Here is a tiny trained network, its code and every weight. The questions are about switching its units off for an input and a class, where a switched-off unit gives its printed mean instead of its output.

import numpy as np


def w(rows, s, z=0):
    codes = np.array(rows[::2]) - 128.0
    scale = np.full(codes.shape[1], s)
    scale[-1] = z or s
    return codes * scale


def f(y):
    return np.maximum(y, 0)


def log_softmax(a):
    a = a - a.max(-1, keepdims=True)
    return a - np.log(np.exp(a).sum(-1, keepdims=True))


def net(x, mask):
    res = np.array(x, float).reshape(1, 4) / 4 @ E
    y = f(res @ A[0][:, :-1].T + A[0][:, -1])
    res = res + np.where(mask, y, B[0][:, -1]) @ B[0][:, :-1]
    return log_softmax(res[-1] @ U[:, :-1].T + U[:, -1])


A, B = {}, {}
E = w([
[131,155,119,140,129,132,148,129,115,135],'x0',
[145,128,114,109,122,249,138,79,152,139],'x1',
[140,110,204,168,111,117,146,63,80,90],'x2',
[98,134,150,95,70,134,180,162,152,91],'x3',
],0.018)
A[0] = w([
[94,152,158,94,29,255,180,111,185,120,71],'neuron 0',
[64,166,124,109,82,105,104,169,193,92,117],'neuron 1',
[221,120,133,128,192,194,112,70,139,157,134],'neuron 2',
[193,96,139,202,127,176,124,34,67,87,158],'neuron 3',
[59,152,124,103,106,89,152,195,187,105,182],'neuron 4',
[56,142,160,70,3,199,212,139,175,96,73],'neuron 5',
[73,130,32,62,177,138,121,220,176,208,254],'neuron 6',
[100,132,112,123,149,149,86,132,150,155,134],'neuron 7',
[194,149,85,83,177,157,79,80,147,173,174],'neuron 8',
[187,106,82,113,150,161,136,146,143,177,129],'neuron 9',
[14,160,190,102,44,76,162,173,120,58,142],'neuron 10',
[138,115,219,201,96,100,195,103,76,52,177],'neuron 11',
[136,145,131,194,216,19,33,143,72,191,201],'neuron 12',
[35,104,113,97,124,67,114,215,152,123,152],'neuron 13',
],0.0083,0.0071)
B[0] = w([
[72,141,177,108,139,116,63,132,214,129,188],'neuron 0',
[90,135,96,183,169,110,161,191,69,117,179],'neuron 1',
[170,80,114,145,171,164,137,64,105,176,185],'neuron 2',
[135,112,165,111,211,111,99,53,150,121,204],'neuron 3',
[89,172,93,135,91,120,138,169,69,115,208],'neuron 4',
[83,174,202,123,104,34,87,183,176,144,193],'neuron 5',
[81,163,42,227,105,169,134,254,136,144,252],'neuron 6',
[148,130,79,136,85,167,136,145,144,174,153],'neuron 7',
[170,94,84,163,149,211,90,172,157,160,185],'neuron 8',
[148,139,55,126,166,161,136,188,121,144,162],'neuron 9',
[170,63,104,94,108,102,158,192,76,88,219],'neuron 10',
[181,50,165,55,127,72,124,156,122,101,219],'neuron 11',
[53,176,172,104,141,49,58,182,244,145,242],'neuron 12',
[117,150,98,156,95,103,161,178,96,117,214],'neuron 13',
],0.0096,0.019)
U = w([
[80,192,109,162,70,152,68,152,168,158,251],'0',
[103,122,195,88,168,110,99,117,152,109,211],'1',
[65,154,92,162,92,150,251,152,8,97,31],'2',
[243,81,139,87,49,128,180,161,33,101,67],'3',
[188,103,65,160,167,254,134,147,108,148,98],'4',
[240,104,143,139,169,198,100,24,98,140,39],'5',
],0.0092,0.0023)

Each question gives the input, the list of numbers given to net, and the class t.
The units are the neurons (one row each of A and B). Each row of codes is followed by its name. A weight is (code - 128) times the scale printed after its matrix; where a second scale follows, it is the last column's (A, B and U).
mask holds one flag per neuron, in row order. A switched-off neuron (its flag False) gives its mean, the last column of its row in B, instead of its output. The means were averaged over made-up inputs and are rounded, as every weight is.
A unit's drop is (log p(t) with every unit on - log p(t) with that unit switched off) / (log p(t) with every unit on - log p(t) with every unit switched off).
most important unit: the unit with the biggest drop
k most important neurons: the k neurons with the biggest drops, biggest first
drop when u is switched off: that unit's drop, to one decimal
input [-7,2,7,-7], class 5: most important unit -> neuron 2
input [6,-8,2,2], class 3: 3 most important neurons -> neuron 10; neuron 11; neuron 6
input [0,8,2,1], class 1: 2 most important neurons -> neuron 0; neuron 5
input [7,5,-5,0], class 4: 3 most important neurons -> neuron 12; neuron 8; neuron 9
input [-8,-3,0,6], class 2: 2 most important neurons -> neuron 1; neuron 4
input [-7,0,7,1], class 3: 4 most important neurons -> neuron 12; neuron 11; neuron 0; neuron 5
input [0,-6,1,-1], class 1: 2 most important neurons -> neuron 6; neuron 12
input [-6,3,1,8], class 1: 2 most important neurons -> neuron 6; neuron 0
input [0,1,-5,-6], class 4: 2 most important neurons -> neuron 8; neuron 5
input [4,8,-3,0], class 4: 4 most important neurons -> neuron 12; neuron 2; neuron 8; neuron 9
input [0,-4,8,-1], class 1: 2 most important neurons -> neuron 12; neuron 3
input [-5,8,1,-5], class 5: 2 most important neurons -> neuron 6; neuron 3
input [8,-1,8,2], class 3: drop when neuron 12 is switched off -> 0.2
input [8,2,0,-1], class 4: drop when neuron 12 is switched off -> 0.3
input [-1,0,2,2], class 3: drop when neuron 12 is switched off -> 0.8
input [5,-5,6,2], class 3: most important neuron -> neuron 10
